Below are the code and all the weights of a small trained network. Each question names an input and a class and asks about switching units off, where a switched-off unit gives its printed mean instead of its output.

import numpy as np


def w(rows, s, z=0):
    codes = np.array(rows[::2]) - 128.0
    scale = np.full(codes.shape[1], s)
    scale[-1] = z or s
    return codes * scale


def f(y):
    return np.maximum(y, 0)


def log_softmax(a):
    a = a - a.max(-1, keepdims=True)
    return a - np.log(np.exp(a).sum(-1, keepdims=True))


def net(x, mask):
    res = np.array(x, float).reshape(1, 4) / 4 @ E
    y = f(res @ A[0][:, :-1].T + A[0][:, -1])
    res = res + np.where(mask, y, B[0][:, -1]) @ B[0][:, :-1]
    return log_softmax(res[-1] @ U[:, :-1].T + U[:, -1])


A, B = {}, {}
E = w([
[247,113,159,144],'x0',
[135,33,17,153],'x1',
[127,80,158,24],'x2',
[129,130,125,124],'x3',
],0.012)
A[0] = w([
[110,97,74,188,148],'n1',
[54,229,174,128,206],'n2',
[194,65,102,125,142],'n3',
[137,131,179,67,135],'n4',
[121,203,164,187,193],'n5',
[255,84,145,129,181],'n6',
[76,110,88,122,144],'n7',
[195,78,104,127,104],'n8',
[240,106,149,150,206],'n9',
[62,150,104,108,252],'n10',
[109,49,68,71,136],'n11',
[168,26,109,138,152],'n12',
[250,124,149,145,231],'n13',
[117,87,57,159,185],'n14',
[64,114,94,129,141],'n15',
[80,97,117,68,206],'n16',
[179,187,164,192,200],'n17',
[196,122,178,156,167],'n18',
[133,31,106,92,85],'n19',
[128,24,97,66,91],'n20',
[108,115,92,224,202],'n21',
[122,120,194,47,148],'n22',
],0.0093,0.0041)
B[0] = w([
[206,48,53,189,212],'n1',
[28,130,122,3,255],'n2',
[52,163,39,122,209],'n3',
[198,71,116,5,199],'n4',
[60,203,147,130,225],'n5',
[124,200,13,38,246],'n6',
[206,58,143,186,185],'n7',
[39,162,48,93,192],'n8',
[126,222,69,105,241],'n9',
[97,26,164,97,213],'n10',
[100,81,176,231,228],'n11',
[48,154,43,163,224],'n12',
[153,248,81,98,252],'n13',
[149,49,74,195,228],'n14',
[196,40,125,141,186],'n15',
[116,21,207,148,209],'n16',
[117,228,139,150,233],'n17',
[181,216,129,121,206],'n18',
[25,121,162,182,203],'n19',
[24,104,194,211,219],'n20',
[172,129,19,167,231],'n21',
[216,33,164,12,222],'n22',
],0.0058,0.0089)
U = w([
[2,159,110,106,226],'0',
[224,68,122,180,206],'1',
[126,83,207,68,95],'2',
[75,78,191,184,71],'3',
[163,219,172,144,116],'4',
[155,147,67,151,4],'5',
[243,124,123,49,139],'6',
],0.0093,0.0045)

Each question gives the input, the list of numbers given to net, and the class t.
The units are the neurons (one row each of A and B). Each row of codes is followed by its name. A weight is (code - 128) times the scale printed after its matrix; where a second scale follows, it is the last column's (A, B and U).
mask holds one flag per neuron, in row order. A switched-off neuron (its flag False) gives its mean, the last column of its row in B, instead of its output. The means were averaged over made-up inputs and are rounded, as every weight is.
A unit's drop is (log p(t) with every unit on - log p(t) with that unit switched off) / (log p(t) with every unit on - log p(t) with every unit switched off).
k most important neurons: the k neurons with the biggest drops, biggest first
drop of u: that unit's drop, to one decimal
input [6,3,0,2], class 5: 2 most important neurons -> (n2, n5)
input [1,-6,1,7], class 6: most important neuron -> (n22)
input [8,7,-1,3], class 5: 2 most important neurons -> (n2, n1)
input [4,-3,0,6], class 4: 2 most important neurons -> (n17, n1)
input [-2,1,7,-7], class 3: 2 most important neurons -> (n20, n11)
input [-5,8,1,-5], class 3: 3 most important neurons -> (n20, n19, n11)
input [6,1,8,1], class 0: 2 most important neurons -> (n20, n19)
input [-3,8,2,-1], class 3: 2 most important neurons -> (n20, n19)
input [7,1,2,3], class 0: drop of n1 -> 0.2
input [8,5,-1,8], class 5: drop of n2 -> 0.2
input [-2,-3,1,6], class 2: drop of n6 -> 0.1
input [-4,-7,5,2], class 2: drop of n11 -> 0.0
